Below are the code and all the weights of a small trained network. Each question names an input and a target symbol and asks about switching units off, where a switched-off unit gives its printed mean instead of its output.

import numpy as np


def w(rows, s, z=0):
    codes = np.array(rows[::2]) - 128.0
    scale = np.full(codes.shape[1], s)
    scale[-1] = z or s
    return codes * scale


def f(y):
    return y / 2 * (1 + np.tanh(0.7978845608 * (y + 0.044715 * y**3)))


def softmax(a):
    e = np.exp(a - a.max(-1, keepdims=True))
    return e / e.sum(-1, keepdims=True)


def log_softmax(a):
    a = a - a.max(-1, keepdims=True)
    return a - np.log(np.exp(a).sum(-1, keepdims=True))


def net(x, mask):
    ids = ['ΓΠΣΨΩαβηλμφ'.index(c) for c in x.split()]
    T = len(ids)
    res = E[ids] + P[:T]
    u = 0
    for l in range(2):
        q, k, v = (res @ M[l].T for M in (Q, K, V))
        z = softmax(np.where(np.tri(T) > 0, q @ k.T / 3**0.5, -1e9)) @ v
        res = res + np.where(mask[u], z, O[l][:, -1]) @ O[l][:, :-1]
        u += 1
        y = f(res @ A[l][:, :-1].T + A[l][:, -1])
        res = res + np.where(mask[u : u + 16], y, B[l][:, -1]) @ B[l][:, :-1]
        u += 16
    return log_softmax(res[-1] @ U[:, :-1].T + U[:, -1])


Q, K, V, O, A, B = {}, {}, {}, {}, {}, {}
E = w([
[145,183,115,183,94,102],'Γ',
[124,174,131,169,89,75],'Π',
[151,172,107,208,75,124],'Σ',
[130,188,115,172,106,84],'Ψ',
[116,177,152,198,98,55],'Ω',
[17,56,178,69,254,153],'α',
[110,155,129,147,109,34],'β',
[148,155,149,163,97,41],'η',
[103,77,88,42,8,207],'λ',
[143,173,145,171,94,75],'μ',
[145,181,119,177,100,85],'φ',
],0.0065)
P = w([
[246,184,208,231,138,102],'0',
[68,172,174,56,121,3],'1',
[53,142,142,76,126,49],'2',
[42,115,109,108,128,78],'3',
[52,101,87,127,139,84],'4',
[57,81,75,148,141,80],'5',
[65,61,66,169,144,79],'6',
[72,50,68,178,154,67],'7',
],0.0056)
Q[0] = w([
[6,58,44,129,100,3],'0.h0',
[7,141,124,76,196,1],'0.h0',
[132,164,214,104,192,158],'0.h0',
],0.0051)
K[0] = w([
[98,70,202,96,255,184],'0.h0',
[179,159,222,210,247,150],'0.h0',
[182,180,172,183,84,103],'0.h0',
],0.0061)
V[0] = w([
[107,37,65,37,39,196],'0.h0',
[186,217,121,206,57,49],'0.h0',
[53,76,162,113,254,161],'0.h0',
],0.0067)
O[0] = w([
[220,94,38,49,154,7,18],'0.h0',
[23,189,103,178,36,142,253],'0.h0',
[202,45,213,129,248,255,85],'0.h0',
],0.0054,0.0019)
A[0] = w([
[83,59,168,82,232,171,207],'0.n0',
[78,168,134,163,21,48,236],'0.n1',
[72,85,132,44,201,98,155],'0.n2',
[149,152,193,139,79,23,147],'0.n3',
[41,121,39,175,84,85,214],'0.n4',
[78,133,156,88,50,241,138],'0.n5',
[29,136,49,175,63,151,254],'0.n6',
[148,114,193,153,57,212,230],'0.n7',
[127,27,61,1,190,108,171],'0.n8',
[148,161,111,135,140,9,74],'0.n9',
[210,169,156,144,140,16,156],'0.n10',
[244,34,73,102,94,134,239],'0.n11',
[78,150,169,162,153,142,185],'0.n12',
[121,165,116,106,91,57,103],'0.n13',
[69,73,150,52,223,106,211],'0.n14',
[155,21,144,176,216,229,195],'0.n15',
],0.006,0.0051)
B[0] = w([
[162,37,207,185,137,122,164],'0.n0',
[16,189,117,127,148,126,255],'0.n1',
[50,30,193,164,72,66,152],'0.n2',
[67,184,101,138,162,185,160],'0.n3',
[22,159,151,99,121,63,232],'0.n4',
[133,229,214,90,227,227,149],'0.n5',
[19,196,203,115,137,77,252],'0.n6',
[120,210,158,185,209,161,165],'0.n7',
[15,39,145,181,54,35,164],'0.n8',
[169,184,34,46,122,249,129],'0.n9',
[158,220,102,148,200,255,136],'0.n10',
[76,165,156,237,123,110,160],'0.n11',
[76,108,178,189,129,85,164],'0.n12',
[77,189,74,73,165,194,144],'0.n13',
[128,19,214,200,114,52,172],'0.n14',
[239,60,208,156,154,220,154],'0.n15',
],0.0055,0.0092)
Q[1] = w([
[185,140,76,22,127,192],'1.h0',
[250,154,29,12,96,254],'1.h0',
[27,144,199,70,147,76],'1.h0',
],0.0053)
K[1] = w([
[175,93,51,26,170,160],'1.h0',
[171,112,26,2,185,150],'1.h0',
[152,79,231,231,74,79],'1.h0',
],0.0056)
V[1] = w([
[143,24,193,127,123,36],'1.h0',
[140,183,192,244,235,253],'1.h0',
[217,64,184,161,246,212],'1.h0',
],0.0052)
O[1] = w([
[111,125,148,254,129,81,110],'1.h0',
[167,100,189,101,22,186,245],'1.h0',
[147,111,90,230,42,178,3],'1.h0',
],0.0057,0.013)
A[1] = w([
[153,194,28,90,231,74,178],'1.n0',
[14,154,125,109,116,8,225],'1.n1',
[172,103,172,12,57,170,187],'1.n2',
[108,210,130,89,254,93,119],'1.n3',
[192,98,56,232,78,150,157],'1.n4',
[145,142,149,98,179,152,236],'1.n5',
[137,163,146,63,206,246,151],'1.n6',
[186,127,101,235,129,136,90],'1.n7',
[150,98,113,111,29,202,150],'1.n8',
[151,143,201,105,96,224,252],'1.n9',
[123,160,76,103,55,224,137],'1.n10',
[31,124,150,139,133,18,137],'1.n11',
[36,156,143,111,95,20,140],'1.n12',
[190,120,63,233,80,94,53],'1.n13',
[65,223,106,60,213,43,37],'1.n14',
[131,247,91,99,188,244,114],'1.n15',
],0.0053,0.0035)
B[1] = w([
[22,230,242,167,182,209,154],'1.n0',
[216,90,86,198,92,149,251],'1.n1',
[93,224,35,232,233,10,157],'1.n2',
[52,140,161,88,114,120,200],'1.n3',
[32,93,98,71,189,88,158],'1.n4',
[75,201,165,139,199,188,147],'1.n5',
[95,205,90,229,188,101,154],'1.n6',
[60,100,61,41,127,65,153],'1.n7',
[114,88,46,228,162,187,137],'1.n8',
[47,138,94,100,207,184,159],'1.n9',
[150,51,70,190,102,254,132],'1.n10',
[228,106,96,125,81,126,222],'1.n11',
[236,80,67,172,106,140,228],'1.n12',
[47,111,97,33,194,92,153],'1.n13',
[81,85,141,70,77,69,235],'1.n14',
[172,160,19,244,165,155,158],'1.n15',
],0.005,0.024)
U = w([
[226,153,148,226,32,161,255],'Γ',
[208,86,5,145,105,35,68],'Π',
[150,124,122,120,154,146,62],'Σ',
[164,121,144,126,115,160,131],'Ψ',
[59,86,197,2,89,83,19],'Ω',
[167,117,151,117,116,168,204],'α',
[158,123,134,132,135,149,102],'β',
[13,218,150,115,247,95,229],'η',
[152,126,118,129,150,151,72],'λ',
[146,128,120,129,146,146,27],'μ',
[92,86,58,124,146,210,5],'φ',
],0.0048,0.0024)

Each question gives the input, a string of symbols that net reads in full, and the target symbol t.
The units are the heads (3 rows each of Q, K, V and O) and the neurons (one row each of A and B). Each row of codes is followed by its name. A weight is (code - 128) times the scale printed after its matrix; where a second scale follows, it is the last column's (O, A, B and U).
mask holds one flag per unit, layer by layer, with each layer's heads first. A switched-off unit (its flag False) gives its mean, the last column of its rows in O or B, instead of its output. The means were averaged over made-up inputs and are rounded, as every weight is.
A unit's drop is (log p(t) with every unit on - log p(t) with that unit switched off) / (log p(t) with every unit on - log p(t) with every unit switched off).
most important unit: the unit with the biggest drop
top k neurons: the k neurons with the biggest drops, biggest first
top k neurons in layer l: the k neurons of layer l with the biggest drops, biggest first
drop of u: that unit's drop, to one decimal
input λ λ λ, target Π: top 4 neurons -> (0.n8, 1.n1, 1.n12, 1.n11)
input β β λ, target η: top 3 neurons -> (0.n5, 1.n2, 0.n14)
input λ η β α μ, target Π: top neuron -> (1.n0)
input β α η, target Γ: top 2 neurons in layer 0 -> (0.n14, 0.n0)
input β β φ α λ λ, target Γ: top 3 neurons -> (0.n14, 0.n0, 0.n2)
input α Π λ β λ μ λ Ω, target φ: top 2 neurons -> (0.n0, 0.n15)
input λ Ω β Ω Π β, target Ω: top 3 neurons -> (1.n14, 1.n2, 1.n3)
input β Π β λ β α λ μ, target Γ: top 4 neurons -> (0.n14, 0.n0, 0.n2, 0.n8)
input α β λ λ μ μ Γ, target φ: top 2 neurons in layer 0 -> (0.n15, 0.n0)
input λ Ω Π Π λ α Π φ, target Π: top 2 neurons -> (0.n14, 1.n0)
input α λ λ μ λ η λ β, target φ: top 3 neurons -> (0.n0, 0.n15, 1.n8)
input Ω α η α η Γ, target η: top 2 neurons in layer 1 -> (1.n1, 1.n12)
input α α α Ω λ, target φ: top 4 neurons in layer 1 -> (1.n8, 1.n14, 1.n4, 1.n3)
input Ω α α Ψ Ψ Π Ω Σ, target η: top 2 neurons in layer 1 -> (1.n1, 1.n12)
input Σ β Ψ α λ Π α, target Ω: top 4 neurons in layer 0 -> (0.n1, 0.n4, 0.n8, 0.n14)
input β Σ λ Ω Π λ β, target Ω: most important unit -> 1.h0
input α Ω Ω Ω φ, target φ: top 2 neurons in layer 0 -> (0.n15, 0.n0)
input λ Π β α, target Π: top 3 neurons -> (0.n8, 0.n14, 0.n2)
input λ α Ψ Ω Σ, target Π: top 3 neurons in layer 1 -> (1.n0, 1.n7, 1.n3)
input λ η φ α Ψ, target Π: top neuron in layer 0 -> (0.n14)
input λ Ω λ λ λ λ, target Π: top 2 neurons in layer 0 -> (0.n8, 0.n11)
input Ω Γ Ψ λ, target η: top 4 neurons in layer 1 -> (1.n2, 1.n6, 1.n9, 1.n5)
input α Π λ λ μ β λ, target φ: top 2 neurons in layer 1 -> (1.n8, 1.n4)
input λ λ λ α Ω, target Π: drop of 1.n6 -> 0.0
input β α λ μ, target Γ: drop of 1.h0 -> 0.7
